In the rows, 128 means zero.
Facts:
q651 ξ q858; q372 ξ q391; q401 ξ q98; q800 ξ q583; q292 ξ q300; q706 ξ q845; q731 ξ q202
q133 ξ q289; q802 ξ q7; q583 ξ q783; q146 ξ q192; q831 ξ q202; q818 ξ q23; q349 ξ q873
q823 ξ q300; q921 ξ q202; q350 ξ q783; q795 ξ q873; q810 ξ q289; q190 ξ q202; q556 ξ q737
q858 ξ q41; q563 ξ q766; q632 ξ q766; q266 ξ q783; q203 ξ q877; q555 ξ q40; q857 ξ q720
q974 ξ q202; q726 ξ q537; q373 ξ q172; q325 ξ q98; q337 ξ q275; q247 ξ q62; q665 ξ q783
q160 ξ q537; q609 ξ q391; q752 ξ q859; q145 ξ q912; q845 ξ q737; q656 ξ q515; q180 ξ q98
q7 ξ q766; q301 ξ q172; q590 ξ q23; q384 ξ q537; q239 ξ q96; q824 ξ q583; q951 ξ q62
q919 ξ q62; q912 ξ q983; q387 ξ q912; q379 ξ q537; q425 ξ q203; q668 ξ q98; q880 ξ q98
q671 ξ q7; q89 ξ q300; q708 ξ q583; q391 ξ q737; q155 ξ q275; q338 ξ q41; q462 ξ q537
q741 ξ q752; q383 ξ q203; q202 ξ q62; q289 ξ q41; q99 ξ q537; q890 ξ q873; q217 ξ q737
q498 ξ q720; q685 ξ q947; q560 ξ q983; q500 ξ q858; q169 ξ q172; q833 ξ q947; q300 ξ q275
q200 ξ q858; q347 ξ q859; q192 ξ q737; q705 ξ q7; q260 ξ q203; q507 ξ q203; q700 ξ q766
q103 ξ q983; q470 ξ q737; q646 ξ q983; q875 ξ q203; q674 ξ q877; q654 ξ q7; q404 ξ q98
q15 ξ q98; q186 ξ q873; q537 ξ q275; q984 ξ q537; q32 ξ q391; q873 ξ q877; q109 ξ q873
q365 ξ q783; q947 ξ q859; q759 ξ q23; q377 ξ q192; q738 ξ q749; q130 ξ q873; q564 ξ q537
q481 ξ q859; q619 ξ q62; q907 ξ q737; q172 ξ q877; q223 ξ q912; q814 ξ q40; q356 ξ q62
q77 ξ q275; q520 ξ q203; q515 ξ q96; q449 ξ q537; q54 ξ q720; q40 ξ q859; q12 ξ q859
q548 ξ q7; q8 ξ q192; q981 ξ q859; q720 ξ q96; q412 ξ q7; q893 ξ q300; q71 ξ q537
q648 ξ q300; q24 ξ q202; q364 ξ q783; q675 ξ q749; q638 ξ q98; q98 ξ q859; q749 ξ q766
q23 ξ q62; q122 ξ q96; q899 ξ q877; q265 ξ q858; q625 ξ q859; q618 ξ q720; q839 ξ q720
q494 ξ q202; q297 ξ q289; q165 ξ q912; q136 ξ q983; q401 φ q387; q401 φ q759; q401 φ q609
q133 φ q387; q133 φ q583; q133 φ q731; q831 φ q200; q818 φ q365; q818 φ q912; q818 φ q384
q818 φ q338; q818 φ q364; q810 φ q77; q810 φ q705; q810 φ q190; q858 φ q708; q858 φ q40
q858 φ q169; q857 φ q412; q857 φ q260; q857 φ q347; q325 φ q893; q325 φ q98; q325 φ q40
q337 φ q893; q337 φ q146; q337 φ q145; q337 φ q136; q160 φ q824; q160 φ q795; q7 φ q481
q7 φ q338; q301 φ q217; q301 φ q425; q301 φ q146; q301 φ q880; q301 φ q356; q301 φ q654
q737 φ q71; q737 φ q372; q737 φ q583; q737 φ q364; q239 φ q297; q239 φ q875; q239 φ q190
q379 φ q32; q379 φ q494; q671 φ q814; q671 φ q912; q671 φ q880; q671 φ q223; q275 φ q300
q275 φ q839; q275 φ q200; q275 φ q356; q155 φ q89; q155 φ q638; q155 φ q899; q741 φ q40
q383 φ q247; q383 φ q356; q99 φ q619; q99 φ q146; q99 φ q462; q99 φ q899; q62 φ q186
q62 φ q877; q62 φ q356; q498 φ q839; q498 φ q947; q498 φ q675; q192 φ q708; q192 φ q165
q192 φ q223; q507 φ q556; q507 φ q338; q507 φ q202; q646 φ q700; q674 φ q481; q404 φ q203
q404 φ q365; q404 φ q300; q404 φ q223; q537 φ q618; q984 φ q449; q984 φ q560; q873 φ q96
q873 φ q651; q873 φ q823; q377 φ q109; q172 φ q668; q172 φ q297; q520 φ q202; q515 φ q555
q515 φ q947; q515 φ q726; q54 φ q449; q54 φ q921; q12 φ q638; q548 φ q814; q548 φ q292
q548 φ q749; q548 φ q823; q8 φ q947; q8 φ q877; q648 φ q217; q648 φ q103; q122 φ q555
q122 φ q15; q122 φ q783; q625 φ q425; q625 φ q265; q625 φ q563; q625 φ q130; q651 ζ a
q372 ζ d; q401 ζ d; q800 ζ e; q292 ζ a; q706 ζ f; q731 ζ a; q133 ζ c
q802 ζ f; q583 ζ f; q146 ζ d; q831 ζ e; q818 ζ a; q349 ζ e; q823 ζ d
q921 ζ a; q350 ζ e; q795 ζ d; q810 ζ f; q41 ζ d; q190 ζ f; q556 ζ a
q858 ζ f; q563 ζ b; q632 ζ c; q266 ζ a; q203 ζ f; q555 ζ a; q857 ζ a
q974 ζ e; q726 ζ a; q373 ζ a; q325 ζ f; q337 ζ d; q247 ζ d; q665 ζ f
q160 ζ e; q609 ζ a; q752 ζ d; q145 ζ e; q845 ζ f; q656 ζ c; q180 ζ b
q7 ζ b; q301 ζ f; q590 ζ a; q737 ζ e; q384 ζ c; q766 ζ f; q239 ζ e
q824 ζ a; q951 ζ e; q919 ζ a; q912 ζ a; q387 ζ b; q379 ζ c; q425 ζ a
q668 ζ b; q880 ζ d; q671 ζ b; q275 ζ a; q89 ζ a; q708 ζ e; q783 ζ d
q391 ζ e; q155 ζ f; q338 ζ d; q462 ζ d; q741 ζ c; q383 ζ f; q202 ζ f
q289 ζ f; q99 ζ f; q890 ζ b; q62 ζ c; q217 ζ a; q498 ζ f; q685 ζ b
q560 ζ b; q500 ζ a; q169 ζ b; q833 ζ f; q300 ζ d; q200 ζ f; q347 ζ b
q192 ζ d; q96 ζ f; q705 ζ e; q260 ζ c; q507 ζ a; q700 ζ a; q103 ζ d
q470 ζ b; q646 ζ c; q875 ζ b; q674 ζ d; q654 ζ e; q404 ζ b; q15 ζ d
q186 ζ c; q537 ζ d; q984 ζ d; q859 ζ b; q32 ζ e; q877 ζ c; q873 ζ c
q109 ζ b; q365 ζ a; q947 ζ e; q759 ζ d; q377 ζ e; q738 ζ a; q130 ζ f
q564 ζ c; q481 ζ c; q619 ζ c; q907 ζ b; q172 ζ b; q223 ζ f; q814 ζ e
q356 ζ e; q77 ζ e; q520 ζ d; q515 ζ b; q449 ζ f; q54 ζ d; q40 ζ b
q12 ζ a; q548 ζ c; q8 ζ c; q981 ζ e; q720 ζ e; q412 ζ b; q983 ζ c
q893 ζ c; q71 ζ c; q648 ζ e; q24 ζ a; q364 ζ f; q675 ζ d; q638 ζ e
q98 ζ a; q749 ζ c; q23 ζ f; q122 ζ b; q899 ζ a; q265 ζ d; q625 ζ d
q618 ζ d; q839 ζ a; q494 ζ a; q297 ζ f; q165 ζ c; q136 ζ d

Known rows:
q919: [103 124 114 122 108 134  99 117 139 116 111 122 123 133 119 141  91 124
 146 124 150 133 123 124 144 111 143]
q62: [127 112 119 117 174 131  99 111 131 116 135 101 104 103 101 154 160 121
  65 157 139 142 147  99 104  71 141]
q23: [124 113 110 127 155 132  88  94 138 135 129 110 125 157 111 159 123 120
  79 149 151 128 143 103 122  88 134]
q839: [118 134 123 140 108 124 115 114 149 125 111 137 129 132 121 127  98 132
 162 119 144 130 115 137 140 118 124]
q412: [110 110 122 138 121 120 105 102 170 103 118  98 146 119 186  97 158 135
 148 100 136 105 110 133  77 125 110]
q873: [144 125 126  94 197 125 136 109 132 114 141 124 164  69 128 181 160 106
 121 148 107 135 153 124  98 100 118]
q265: [138 130 141 133 154 137 133 112 150 136 135 121 111 112  83  87 134 126
 121 139 139 127 122 130 162 113 115]
q297: [128 122 108 120 138 131 135 103 150 139 143  94 129 167 138 123 122 140
 117 162 137 126 108 154 113 130 133]
q845: [135 121 107 141 158 118 124  89 142 134 130 130 133 110 130 140 139 121
  90 139 158 121 134 127  84  97 121]
q89: [119 137 147 130  96 120 114 107 138 118 116 128 111 146 148 127  90 135
 154 118 139 131 115 140 178 123 111]
q705: [117 126  86 136 100 120 134 110 154 130 126 104 132 181 160 147 121 136
 157 140 152 126  93 155  71 141 132]
q239: [108 118  82 116  95 122 148 110 136 119 127 106 133 154 176 162 139 116
 138 138 151 135 106 158  81 139 151]
q372: [139 128 134 137 162 136 133 113 151 132 137 123 108  96  83  87 131 128
 119 135 138 126 121 131 151 113 116]
q325: [121 117 130 104 119 134 156 118 144 134 129 152 135 119 155  96 180 124
  91 140 149 133 141 155 151 101 148]
q638: [118 129 134 127  77 126 127 122 162 137 107 144 145 196 173 123 158 136
 136 127 144 130 127 144 157 122 128]
q800: [114 122 109 124  98 123 122 118 148 116 118 136 136 146 164 142 134 122
 148 114 155 129 120 133 111 122 126]
q726: [119 141 152 130  94 118 114 102 134 113 117 124 101 149 157 131  89 135
 151 116 138 131 118 139 193 125 106]
q555: [117 135 133 133  94 127 126 114 154 133 105 147 141 150 130 120 120 135
 147 128 134 130 125 148 167 119 131]
q404: [116 115 113 108  81 127 145 125 149 126 115 149 146 164 199 130 194 120
 117 120 155 135 136 144 130 113 142]
q515: [126 118  92 138 111 112 123 101 139 122 120 136 140 143 177 184 161 108
 104 118 166 129 137 116  73 102 126]

Rows:
No name comes twice in this set of rows, the named rows included.
[122 119 116  98 115 129 126 123 149 115 128 131 169 159 182 165 143 111
 172 115 139 124 128 126 109 132 119] | q890
[131 117 137 100 148 131 151 127 141 118 137 137 121  77 137  99 199 130
  90 150 132 141 140 143 136  91 138] | q741
[118 118 134 133 105 120 122 109 157 120 100 105 138  82 121 118 104 135
 158  99 119 118 116 130 170 108 124] | q824
[143 129 129 111 171 130 115  95 148 137 135 131 182 140 131 177 118 116
 138 137 117 120 142 121 126 118 104] | q203
[114 105 141 108  80 111 134 103 131  96 116  95 113  93 201 136 137 119
 125  82 140 125 125 131 187 111 116] | q160
[151 126 131 148 182 116 117 102 152 128 137 118 117  96 108 134 167 143
  94 152 136 127 129 117  85  88 105] | q749
[144 127 151  98 180 135 130 125 155 118 147 124 146 103 120 128 147 133
 152 148 111 129 133 127 135 109 110] | q186
[118 125 116 100 111 127 124 119 146 114 121 133 168 145 175 167 122 112
 183 111 135 125 126 134 120 135 124] | q349
[136 125 154 111 152 134 132 123 157 130 135 126 121 129 130  91 182 149
 100 159 123 133 133 138 152  96 122] | q481
[112 121 118 126  97 134  85 120 154 124 117 121 126 203 144 148 113 130
 152 123 154 128 119 108 137 113 125] | q356
[150 132 139 110 201 126 113 106 147 126 139 115 162 106 116 168 151 125
 127 154 102 128 145 118 114 103 102] | q877
[135 118 134 118 173 127 138 123 149 113 146 121 114  71 117  97 164 137
 118 145 141 133 124 134 106  95 124] | q632
[117 119 122 115  83 127 134 122 157 128 115 142 149 188 193 122 187 128
 122 128 149 130 131 142 136 119 136] | q180
[108 130 118 119  87 127 148 119 139 121 106 155 138 110 144 118 141 118
 128 120 144 139 133 155 152 111 151] | q12
[116 149 145 145 170 133 117  70 109  89 142 121  79  99 181  92 153 102
  46 129 130 133 151 133 130 112  95] | q537

The same elements again, as new rows of numbers:
Known rows:
q708: [167  65 115 115 158  75 119 114  87 137  61 133 103 121 132 121  99 124
  89 101 105 128 161 136 164 154 112 147 141 141  50 110 126]
q899: [126 157 148 108  94 154  70 127 134  84 151 130 138 111 138 110  90 135
 139 123 143 135  92 133  84 111 132 130 167 134 130 108 146]
q365: [156 142 168 136 102 150 109 124 144 108 141  91 130 103 124 129 110 137
 139 117 121 101 135 130 106 121 132 126 158 111 121  91 114]
q818: [164 123 178 153  87 130 138 112 184  98 164 117 137 129 126 143 163 151
 161 145 104 126 147 118 120 160 115 133 180  69 126  94 117]
q103: [128  79 129 125 157 129 160 138 117 131 116 149 124  85 124 123  52 121
 124  98 115 122 180 129 135 157 144 158  87 165  97 120 128]
q297: [113 129 142 104 118 151 110 175 122 112 115 107 130 110 112 137 133 123
 153 144 140 106 113 164  94 134 113 118 137 127 118  97 110]
q239: [159  99 124 100 152  68 124 127  97 135  79 165 151 135 135 119 104 116
  90 143 132 148 150 123 178 171  78 145 154 135  46 152 146]
q98: [131 168 163 122 100 152  84 125 146 119 134  43  77 152 145 176  54 151
 154 154 117 138 145 157 110 158 198  96 183 147 137 131  66]
q180: [138 161 158 119  91 145  85 146 119 120 116  59  98 158 120 147 101 124
 114 162 120 117 135 160  82 163 132 124 202 133  94 103  92]
q668: [135 164 156 113  92 143  88 145 125 121 120  62 106 158 120 146  96 124
 114 162 128 121 129 163  82 163 124 122 199 135  90 106  98]
q301: [ 91 154 149 100 130 161 101 158  66  96 172 131 132 124 132 119 182 125
 117 157 100 115 114 165 126 126 154 169 158 119 146 111 140]
q146: [127  95 131 120 167 133 164 131 105 144 118 145 140  77 133 131  61 120
 129 100 118 127 171 131 151 145 141 158  83 173  99 123 135]
q54: [121 102 130 103 161 113 170 150 132 137 133 173 148  90 132 121  65 126
 127 137 118 147 171 118 165 160 125 149 102 157  92 139 139]
q674: [121  51 153 118 141  99 163 158 159  80 160 180 118 100 158  74  97 104
 117 138  98 126 197 109 150 171 149 164 124 127 106 155 114]
q203: [ 98  95 135 105 124 157  53 157  93  51 130 111  89 120 151 111 146 113
 161 137 131 102  88 178  92 118 178 130 146 120 169 151 102]
q656: [123 100 126 125 143 156 162 153 139 123 130 116 106  78 117 125  82 114
 136 127 102 108 138 143 108 147 136 142 101 158 122 121 116]
q372: [133  77 128 125 158 124 161 140 121 133 106 142 130  73 124 118  54 118
 131 104 124 119 179 126 143 146 141 149  79 165  94 125 122]
q12: [116 211 167  94 102 140 100 139 154 133 176 113 156 146 145 152  79 144
 138 177 146 167 119 127 111 156 112 118 195 144 110 120 137]
q373: [142 141 147 122  95 155  76 128 134  77 145 119 117 113 126 108  95 137
 136 120 125 117 113 139  89 111 149 131 168 121 131 106 130]
q700: [163 158 158 126 105 152 111 135 138 120 129  98 146  91 115 125 102 133
 141 120 129 105 127 130 112 104 125 113 150 118 109  92 117]

Rows:
No name comes twice in this set of rows, the named rows included.
[134  66 113 154 143 138 166 112 117 128 108 163 124 104 102 139  67 143
 143  95 107 136 186 141 126 181 150 180  83 147 105 115 141] | q247
[137 112  98 168 147 175 178 113 113 119 128 142 118 115  76 163 127 149
 159 161  82 133 146 164 153 184 176 165 100 105 167 180 125] | q62
[145 154 158 123 103 145  70 129 115 111 108  38  89 167 140 172 103 131
 138 164 135 116 116 170 102 165 155 103 193 126 128 151  70] | q859
[141  65 137 168  96 147 117 128 162  85 101 109 106 148 105 178 179 144
 222 138 131 117 124 180  90 189 128 124 133  65 153 123  86] | q202
[160 140 165 139 113 152  96 105 137 103 126  74 125 104 137 152 117 134
 167 121 132 100 121 138 126 115 151 106 150 107 154 133  94] | q912
[172  54 107 145 133  84 121  98 102 127  50 152 118 145 108 136  98 132
 113 100 126 141 165 145 133 186  97 170 136 124  53 126 140] | q951
[165 139 164 134  98 147 114 130 150 107 130  89 133  96 119 126 110 131
 146 123 125  99 136 129 110 114 127 115 155 107 117  97 104] | q556
[110 144 145  94 123 139 119 183 126 116 141 120 140 118 120 134 152 127
 147 170 130 119 115 157 123 137 109 113 152 114 115 104 120] | q810
[164 169 174 115 123 130 121 135 102 135 136  79 156 106 137 132 193 111
 118 156 104 100 116 132 148 108  97 122 179 101 101  91 117] | q671
[129 152 109 111 112 153 132 211 114 100 117 136 130 122  51 108 134 139
 132 192 119  93 148 165 132 136 148 104 156  83 113 140 106] | q498
[133 147 133  96 111 128  48 135 116  68 132 123 121 142 155 115 154 121
 142 173 135 136  62 155 127 125 132 110 200  97 144 171 122] | q172
[ 99 112 137  99 111 159  77 174 104  72 134 127 105 118 126 101 137 112
 138 136 124 103 110 168  78 124 147 140 151 129 134 101 119] | q130
[161  72 114 106 144  76 119 112  94 114  65 141 111 135 120 133  82 141
  56 105 137  95 150 128 157 183  74 153 144 138  76 131 128] | q77

